Below are the code and all the weights of a small trained network. Each question names an input and a target symbol and asks about switching units off, where a switched-off unit gives its printed mean instead of its output.

import numpy as np


def w(rows, s, z=0):
    codes = np.array(rows[::2]) - 128.0
    scale = np.full(codes.shape[1], s)
    scale[-1] = z or s
    return codes * scale


def f(y):
    return y / 2 * (1 + np.tanh(0.7978845608 * (y + 0.044715 * y**3)))


def softmax(a):
    e = np.exp(a - a.max(-1, keepdims=True))
    return e / e.sum(-1, keepdims=True)


def log_softmax(a):
    a = a - a.max(-1, keepdims=True)
    return a - np.log(np.exp(a).sum(-1, keepdims=True))


def net(x, mask):
    ids = ['αβδζθλξπτφψω'.index(c) for c in x.split()]
    T = len(ids)
    res = E[ids] + P[:T]
    q, k, v = (res @ M[0].T for M in (Q, K, V))
    z = softmax(np.where(np.tri(T) > 0, q @ k.T / 4**0.5, -1e9)) @ v
    res = res + np.where(mask[0], z, O[0][:, -1]) @ O[0][:, :-1]
    y = f(res @ A[0][:, :-1].T + A[0][:, -1])
    res = res + np.where(mask[1:9], y, B[0][:, -1]) @ B[0][:, :-1]
    return log_softmax(res[-1] @ U[:, :-1].T + U[:, -1])


Q, K, V, O, A, B = {}, {}, {}, {}, {}, {}
E = w([
[97,125,149,78,114,133],'α',
[238,129,94,179,130,135],'β',
[66,140,185,50,118,125],'δ',
[168,148,138,133,217,48],'ζ',
[45,191,137,164,104,139],'θ',
[117,96,87,89,59,101],'λ',
[171,124,45,134,177,74],'ξ',
[202,132,225,170,162,57],'π',
[252,158,150,113,216,111],'τ',
[125,194,166,150,178,103],'φ',
[54,142,63,194,65,124],'ψ',
[150,187,122,144,124,183],'ω',
],0.023)
P = w([
[28,27,153,168,168,135],'0',
[126,113,13,110,148,251],'1',
[156,116,91,125,146,165],'2',
[133,156,97,115,132,158],'3',
[158,168,109,112,120,132],'4',
[160,195,120,110,105,122],'5',
[153,197,102,104,76,100],'6',
[113,239,134,113,63,80],'7',
[155,223,84,93,63,69],'8',
],0.012)
Q[0] = w([
[109,84,214,105,104,105],'h0',
[92,140,158,35,123,121],'h0',
[129,2,231,47,35,66],'h0',
[103,70,217,60,99,118],'h0',
],0.0093)
K[0] = w([
[148,172,57,102,42,161],'h0',
[132,167,163,129,81,6],'h0',
[166,254,129,93,78,126],'h0',
[172,226,75,135,118,54],'h0',
],0.012)
V[0] = w([
[236,141,39,148,95,117],'h0',
[222,157,215,60,181,197],'h0',
[76,188,169,185,27,255],'h0',
[111,130,179,43,160,125],'h0',
],0.009)
O[0] = w([
[36,124,204,168,150,192,4],'h0',
[101,200,129,122,100,253,102],'h0',
[113,121,43,95,230,156,141],'h0',
[215,237,70,84,83,109,183],'h0',
],0.013)
A[0] = w([
[153,127,89,134,114,107,122],'n0',
[167,143,120,143,158,109,172],'n1',
[114,151,106,59,79,117,225],'n2',
[166,136,148,153,137,88,180],'n3',
[124,119,128,254,170,106,232],'n4',
[155,163,76,148,138,140,3],'n5',
[129,190,103,190,175,110,108],'n6',
[156,108,119,61,85,126,24],'n7',
],0.014,0.0048)
B[0] = w([
[123,87,147,109,142,167,228],'n0',
[52,118,137,153,76,150,206],'n1',
[219,102,126,113,170,191,255],'n2',
[148,91,12,119,115,252,188],'n3',
[233,158,211,141,62,184,158],'n4',
[43,86,154,219,196,86,218],'n5',
[74,33,217,254,142,184,166],'n6',
[128,214,208,168,171,56,216],'n7',
],0.0066,0.032)
U = w([
[125,109,111,93,105,215,187],'α',
[168,158,105,102,97,137,61],'β',
[142,52,190,69,161,133,135],'δ',
[158,120,195,123,102,117,57],'ζ',
[63,82,140,110,193,78,158],'θ',
[103,100,223,143,161,161,247],'λ',
[125,174,115,127,112,191,70],'ξ',
[143,170,146,182,195,105,39],'π',
[92,131,54,85,154,229,252],'τ',
[170,206,88,93,142,102,170],'φ',
[113,126,86,92,181,135,128],'ψ',
[2,131,127,154,180,215,126],'ω',
],0.0088,0.0042)

Each question gives the input, a string of symbols that net reads in full, and the target symbol t.
The units are the heads (4 rows each of Q, K, V and O) and the neurons (one row each of A and B). Each row of codes is followed by its name. A weight is (code - 128) times the scale printed after its matrix; where a second scale follows, it is the last column's (O, A, B and U).
mask holds one flag per unit, heads first, then neurons. A switched-off unit (its flag False) gives its mean, the last column of its rows in O or B, instead of its output. The means were averaged over made-up inputs and are rounded, as every weight is.
A unit's drop is (log p(t) with every unit on - log p(t) with that unit switched off) / (log p(t) with every unit on - log p(t) with every unit switched off).
The circuit of an input: a set's keep is (log p(t) with only the set's units on - log p(t) with every unit switched off) / (log p(t) with every unit on - log p(t) with every unit switched off). Starting from all 9 units, units are removed one at a time, each time the one whose removal leaves the highest keep (on an exact tie, the one counted first), for as long as the keep stays at least 0.8.
units of the circuit, in order: the units of the circuit, biggest drop first
most important unit: the unit with the biggest drop
top k neurons: the k neurons with the biggest drops, biggest first
drop of u: that unit's drop, to one decimal
input β ω α ψ, target λ: units of the circuit, in order => h0; n4
input δ δ ξ δ α δ δ ξ θ, target π: most important unit => n5
input δ ψ θ, target π: units of the circuit, in order => h0; n5; n6
input δ δ ξ ω ζ ψ, target π: units of the circuit, in order => n5; h0; n6
input λ ω δ τ ψ ω β ω, target α: top 3 neurons => n3; n7; n5
input ψ δ δ λ, target φ: top 4 neurons => n6; n5; n3; n1
input ω ψ ξ ω δ θ ω β, target ω: units of the circuit, in order => h0; n2
input ψ ω ω β δ α δ τ θ, target δ: units of the circuit, in order => n4; h0
input ξ ω ψ, target ζ: units of the circuit, in order => h0; n4; n5
input δ ω ψ, target π: units of the circuit, in order => n5; n7; h0
input ψ α ω α, target τ: units of the circuit, in order => h0; n5
input δ ψ ψ φ ψ δ δ δ λ, target φ: top 2 neurons => n6; n7
input ξ δ ψ δ β, target ζ: top 2 neurons => n4; n2
input δ ξ ψ δ θ ψ π, target λ: top 2 neurons => n4; n2
input δ ω δ π ω ψ β, target π: most important unit => n7
input ζ ψ ω, target β: units of the circuit, in order => h0; n5; n6; n3
input θ δ ξ τ ω, target θ: units of the circuit, in order => h0; n2
input λ τ ω δ ψ ψ, target α: units of the circuit, in order => n7; h0; n3; n5
input ω ω θ δ α θ δ, target ψ: top 2 neurons => n3; n5
input ψ δ ω δ β, target δ: units of the circuit, in order => h0; n4
input ω θ ω α τ δ ψ, target ω: units of the circuit, in order => h0
input ζ θ θ ω ω δ δ, target φ: top 2 neurons => n3; n6
input β δ δ δ δ ξ δ δ β, target λ: top 2 neurons => n3; n2
input λ ω δ β δ ζ α, target ζ: top 2 neurons => n3; n5
input ξ δ ω ψ ψ δ π α ζ, target ζ: drop of n4 => 0.2
input τ θ δ δ δ δ τ, target ξ: drop of h0 => 0.7
input δ ψ ψ ξ, target π: top neuron => n7
